X = [131 150 141 121 118 127 130 122 131]
X[-9] -> 131
X[-5] -> 118
X[-2] -> 122
X[6] -> 130

x = [[133, 123, 120, 125], [138, 121, 113, 128], [127, 140, 136, 126], [127, 136, 134, 130], [132, 123, 121, 130], [127, 132, 132, 129], [127, 138, 135, 126], [127, 132, 131, 127], [127, 138, 136, 128], [129, 150, 140, 129], [127, 144, 138, 126], [130, 152, 141, 127], [145, 121, 106, 127], [127, 142, 137, 127]]
x[-14, -4] = 133
x[:, 1] = [123, 121, 140, 136, 123, 132, 138, 132, 138, 150, 144, 152, 121, 142]
x[8, 0] = 127
x[8] = [127, 138, 136, 128]
x[-6, 1] = 138
x[-8, 1] = 138
x[-1, -1] = 127
x[-1, 1] = 142
x[:, -1] = [125, 128, 126, 130, 130, 129, 126, 127, 128, 129, 126, 127, 127, 127]
x[-5] = [129, 150, 140, 129]
x[-2, -1] = 127
x[7, -4] = 127
x[5, 2] = 132
x[-1, 2] = 137
x[12] = [145, 121, 106, 127]
x[-13, -2] = 113
x[-14, -1] = 125
x[-9, -3] = 132
x[-4, 1] = 144
x[-7, 2] = 131
x[1, -4] = 138
x[-3] = [130, 152, 141, 127]
x[2, 0] = 127
x[-12, -2] = 136
x[10] = [127, 144, 138, 126]

arr = [128 128 127 127 134 115 127 128 107 126 123 131 131 127 126]
arr[0] => 128
arr[7] => 128
arr[1] => 128
arr[8] => 107
arr[10] => 123

A = [[122, 128, 122, 134], [124, 136, 137, 131], [128, 133, 134, 133], [126, 139, 126, 130], [128, 137, 129, 135], [127, 110, 127, 122], [108, 118, 145, 117], [129, 142, 129, 130], [125, 132, 135, 127], [129, 119, 120, 116], [137, 152, 133, 139], [128, 134, 129, 132], [121, 119, 127, 122], [124, 102, 120, 112]]
A[0,0] -> 122
A[3,1] -> 139
A[:, 3] -> [134, 131, 133, 130, 135, 122, 117, 130, 127, 116, 139, 132, 122, 112]
A[0,3] -> 134
A[2,0] -> 128
A[5] -> [127, 110, 127, 122]
A[7,3] -> 130
A[8,3] -> 127
A[5,2] -> 127
A[9,0] -> 129
A[7,0] -> 129
A[6,3] -> 117
A[:, 1] -> [128, 136, 133, 139, 137, 110, 118, 142, 132, 119, 152, 134, 119, 102]
A[3,2] -> 126
A[10,3] -> 139
A[2,3] -> 133
A[8] -> [125, 132, 135, 127]
A[11,2] -> 129
A[8,2] -> 135
A[3,0] -> 126
A[13,1] -> 102
A[:, 2] -> [122, 137, 134, 126, 129, 127, 145, 129, 135, 120, 133, 129, 127, 120]
A[12,1] -> 119
A[:, 0] -> [122, 124, 128, 126, 128, 127, 108, 129, 125, 129, 137, 128, 121, 124]
A[2,1] -> 133
A[4,0] -> 128
A[4] -> [128, 137, 129, 135]

a =
[[137 132 115 130 132 124 133 138]
 [120 123 127 130 128 130 125 127]
 [129 134 132 131 130 120 135 128]
 [121 130 125 151 141 141 118 112]
 [127 124 127 129 126 132 125 125]
 [127 126 132 127 129 128 127 126]
 [124 131 123 130 129 128 129 125]
 [113 135 129 141 122 134 129 141]
 [137 132 118 131 131 124 133 138]
 [130 127 124 122 126 123 130 132]
 [131 127 138 124 130 129 128 127]
 [128 128 133 126 130 128 128 124]]
a[0][-8] => 137
a[1][3] => 130
a[7][-8] => 113
a[-8][5] => 132
a[:, -3] => [124, 130, 120, 141, 132, 128, 128, 134, 124, 123, 129, 128]
a[-5][1] => 135
a[11][7] => 124
a[:, -4] => [132, 128, 130, 141, 126, 129, 129, 122, 131, 126, 130, 130]
a[-11][7] => 127
a[-1][3] => 126
a[-8] => [127, 124, 127, 129, 126, 132, 125, 125]
a[-8][6] => 125
a[-10] => [129, 134, 132, 131, 130, 120, 135, 128]
a[2][5] => 120
a[:, -8] => [137, 120, 129, 121, 127, 127, 124, 113, 137, 130, 131, 128]
a[-7][-6] => 132
a[-12] => [137, 132, 115, 130, 132, 124, 133, 138]
a[1][6] => 125
a[:, 6] => [133, 125, 135, 118, 125, 127, 129, 129, 133, 130, 128, 128]
a[-10][-7] => 134
a[-7][-3] => 128
a[-1][2] => 133
a[10][4] => 130
a[:, -7] => [132, 123, 134, 130, 124, 126, 131, 135, 132, 127, 127, 128]
a[-3][-8] => 130
a[-11] => [120, 123, 127, 130, 128, 130, 125, 127]
a[:, -1] => [138, 127, 128, 112, 125, 126, 125, 141, 138, 132, 127, 124]
a[-6][-8] => 124
a[-12][1] => 132
a[-4] => [137, 132, 118, 131, 131, 124, 133, 138]
a[5][3] => 127
a[10][5] => 129

B =
[[151 103 111 144 151 142 112 106]
 [141 146 124 151 108 137 146 105]
 [116 149 140 149 116 128 147 108]
 [104 152 152 115 146 119 102 151]
 [138 136 121 127 106 114 141 107]
 [149 139 146 135 126 110 125 151]
 [137 112 130 126 112 121 135 125]
 [110 135 129 144 113 132 103 118]
 [105 134 112 121 131 122 140 119]
 [113 141 131 104 134 109 114 112]
 [144 117 111 113 142 130 109 141]]
B[-11, -8]	151
B[:, -5]	[144, 151, 149, 115, 127, 135, 126, 144, 121, 104, 113]
B[-10]	[141, 146, 124, 151, 108, 137, 146, 105]
B[3, -3]	119
B[6, 6]	135
B[-11, -6]	111
B[4, 4]	106
B[0, 3]	144
B[-6, -2]	125
B[6]	[137, 112, 130, 126, 112, 121, 135, 125]
B[7, 2]	129
B[0, 1]	103
B[:, 7]	[106, 105, 108, 151, 107, 151, 125, 118, 119, 112, 141]
B[4]	[138, 136, 121, 127, 106, 114, 141, 107]
B[2, -6]	140
B[7]	[110, 135, 129, 144, 113, 132, 103, 118]
B[9, 2]	131
B[-8, 2]	152
B[-8, 6]	102
B[8, 1]	134
B[-6]	[149, 139, 146, 135, 126, 110, 125, 151]
B[10]	[144, 117, 111, 113, 142, 130, 109, 141]
B[7, -1]	118
B[10, 7]	141
B[:, 0]	[151, 141, 116, 104, 138, 149, 137, 110, 105, 113, 144]
B[4, 0]	138
B[9, 6]	114
B[-4, -4]	113
B[-2, -5]	104
B[4, -7]	136
B[-4, -5]	144
